Below are the code and all the weights of a small trained network. Each question names an input and a class and asks about switching units off, where a switched-off unit gives its printed mean instead of its output.

import numpy as np


def w(rows, s, z=0):
    codes = np.array(rows[::2]) - 128.0
    scale = np.full(codes.shape[1], s)
    scale[-1] = z or s
    return codes * scale


def f(y):
    return y / 2 * (1 + np.tanh(0.7978845608 * (y + 0.044715 * y**3)))


def log_softmax(a):
    a = a - a.max(-1, keepdims=True)
    return a - np.log(np.exp(a).sum(-1, keepdims=True))


def net(x, mask):
    res = np.array(x, float).reshape(1, 7) / 4 @ E
    y = f(res @ A[0][:, :-1].T + A[0][:, -1])
    res = res + np.where(mask, y, B[0][:, -1]) @ B[0][:, :-1]
    return log_softmax(res[-1] @ U[:, :-1].T + U[:, -1])


A, B = {}, {}
E = w([
[153,78,163,194,111,198,47],'x0',
[255,121,76,165,119,107,129],'x1',
[126,179,117,87,89,93,23],'x2',
[128,128,129,127,129,126,128],'x3',
[128,125,133,126,129,124,127],'x4',
[111,193,131,251,70,145,171],'x5',
[162,146,161,73,72,174,171],'x6',
],0.0083)
A[0] = w([
[80,89,125,169,201,65,113,59],'N1',
[131,7,99,48,147,134,108,10],'N2',
[123,66,142,159,197,159,214,25],'N3',
[134,28,166,160,156,176,229,42],'N4',
[201,111,62,131,110,120,127,33],'N5',
[33,184,171,101,167,164,128,94],'N6',
[181,132,182,43,38,188,218,219],'N7',
[115,174,94,92,129,9,201,6],'N8',
[141,94,141,173,112,214,46,88],'N9',
[141,58,168,174,130,233,50,2],'N10',
[12,109,154,107,119,176,124,25],'N11',
[152,56,144,55,198,92,100,161],'N12',
[102,201,103,113,62,79,5,12],'N13',
[38,102,171,87,83,161,145,83],'N14',
[176,49,124,35,158,140,103,214],'N15',
[82,33,61,195,206,125,177,122],'N16',
[234,127,66,125,120,125,137,21],'N17',
[69,84,45,207,199,2,77,248],'N18',
[37,122,225,107,121,133,114,58],'N19',
[219,117,101,134,115,101,132,49],'N20',
],0.0063,0.0033)
B[0] = w([
[141,139,78,109,136,177,70,148],'N1',
[86,167,121,204,78,84,188,167],'N2',
[156,91,178,29,46,26,135,167],'N3',
[88,88,138,54,39,51,99,192],'N4',
[197,73,64,150,165,82,110,151],'N5',
[201,102,74,185,176,100,125,178],'N6',
[81,146,100,112,144,234,24,244],'N7',
[183,195,127,89,219,118,183,183],'N8',
[161,177,186,74,184,124,219,188],'N9',
[196,192,184,60,240,112,254,187],'N10',
[188,78,62,176,152,65,112,165],'N11',
[83,175,139,214,82,145,189,211],'N12',
[144,90,195,62,42,6,159,178],'N13',
[181,90,69,152,163,120,87,170],'N14',
[98,161,128,186,85,156,148,230],'N15',
[94,126,150,87,88,144,83,201],'N16',
[166,86,52,162,160,94,98,169],'N17',
[97,156,146,91,118,228,70,253],'N18',
[222,64,38,208,177,47,108,171],'N19',
[183,58,38,157,162,91,89,159],'N20',
],0.008,0.0055)
U = w([
[174,62,72,181,172,77,113,74],'0',
[150,186,158,63,216,110,216,65],'1',
[119,89,166,58,27,54,116,65],'2',
[116,137,136,147,118,138,127,255],'3',
[114,134,135,145,120,139,122,240],'4',
[93,180,136,246,55,125,189,72],'5',
[107,136,122,96,133,201,52,66],'6',
],0.014,0.01)

Each question gives the input, the list of numbers given to net, and the class t.
The units are the neurons (one row each of A and B). Each row of codes is followed by its name. A weight is (code - 128) times the scale printed after its matrix; where a second scale follows, it is the last column's (A, B and U).
mask holds one flag per neuron, in row order. A switched-off neuron (its flag False) gives its mean, the last column of its row in B, instead of its output. The means were averaged over made-up inputs and are rounded, as every weight is.
A unit's drop is (log p(t) with every unit on - log p(t) with that unit switched off) / (log p(t) with every unit on - log p(t) with every unit switched off).
The circuit of an input: a set's keep is (log p(t) with only the set's units on - log p(t) with every unit switched off) / (log p(t) with every unit on - log p(t) with every unit switched off). Starting from the 12 units with the biggest drops (on a tie, the unit counted first), units are removed one at a time, each time the one whose removal leaves the highest keep (on an exact tie, the one counted first), for as long as the keep stays at least 0.8.
units of the circuit, in order: the units of the circuit, biggest drop first
k most important neurons: the k neurons with the biggest drops, biggest first
input [1,-5,-6,-8,-8,-7,8], class 3: units of the circuit, in order : N7, N2, N12, N18
input [-6,8,-8,0,-6,-3,7], class 0: units of the circuit, in order : N17, N20
input [6,0,4,2,-6,-8,-8], class 5: units of the circuit, in order : N12, N2
input [8,-3,7,8,-7,-1,6], class 1: units of the circuit, in order : N10, N9
input [-8,-8,0,0,-8,-4,2], class 0: most important neuron : N19
input [-5,4,-8,1,1,2,4], class 2: units of the circuit, in order : N4, N3
input [8,1,2,2,0,3,-5], class 1: units of the circuit, in order : N10, N9
input [-3,-7,7,-1,-5,-2,4], class 0: 4 most important neurons : N19, N6, N14, N11
input [-4,-6,-7,-5,8,-2,7], class 3: 3 most important neurons : N7, N13, N6
input [7,0,-8,-8,-7,8,-6], class 2: units of the circuit, in order : N4, N3, N16
input [3,0,-5,3,-6,6,2], class 3: 2 most important neurons : N12, N15
input [-2,-1,-5,8,2,7,6], class 4: units of the circuit, in order : N7, N12
input [5,7,-4,-8,4,7,-7], class 4: 3 most important neurons : N18, N16, N19
input [1,2,-6,6,5,-7,-8], class 6: 4 most important neurons : N18, N1, N16, N13
input [1,-7,-6,3,0,-7,-3], class 0: 4 most important neurons : N19, N11, N6, N14
input [-8,5,-5,-1,-2,7,-3], class 1: units of the circuit, in order : N8
input [7,5,5,6,-7,4,-1], class 1: 2 most important neurons : N9, N10
input [-7,-3,0,-7,1,-8,2], class 5: units of the circuit, in order : N12, N15, N2
input [6,-7,7,-4,-8,-8,-5], class 3: 3 most important neurons : N12, N18, N15
input [8,-2,3,-7,5,4,-4], class 1: 2 most important neurons : N10, N9
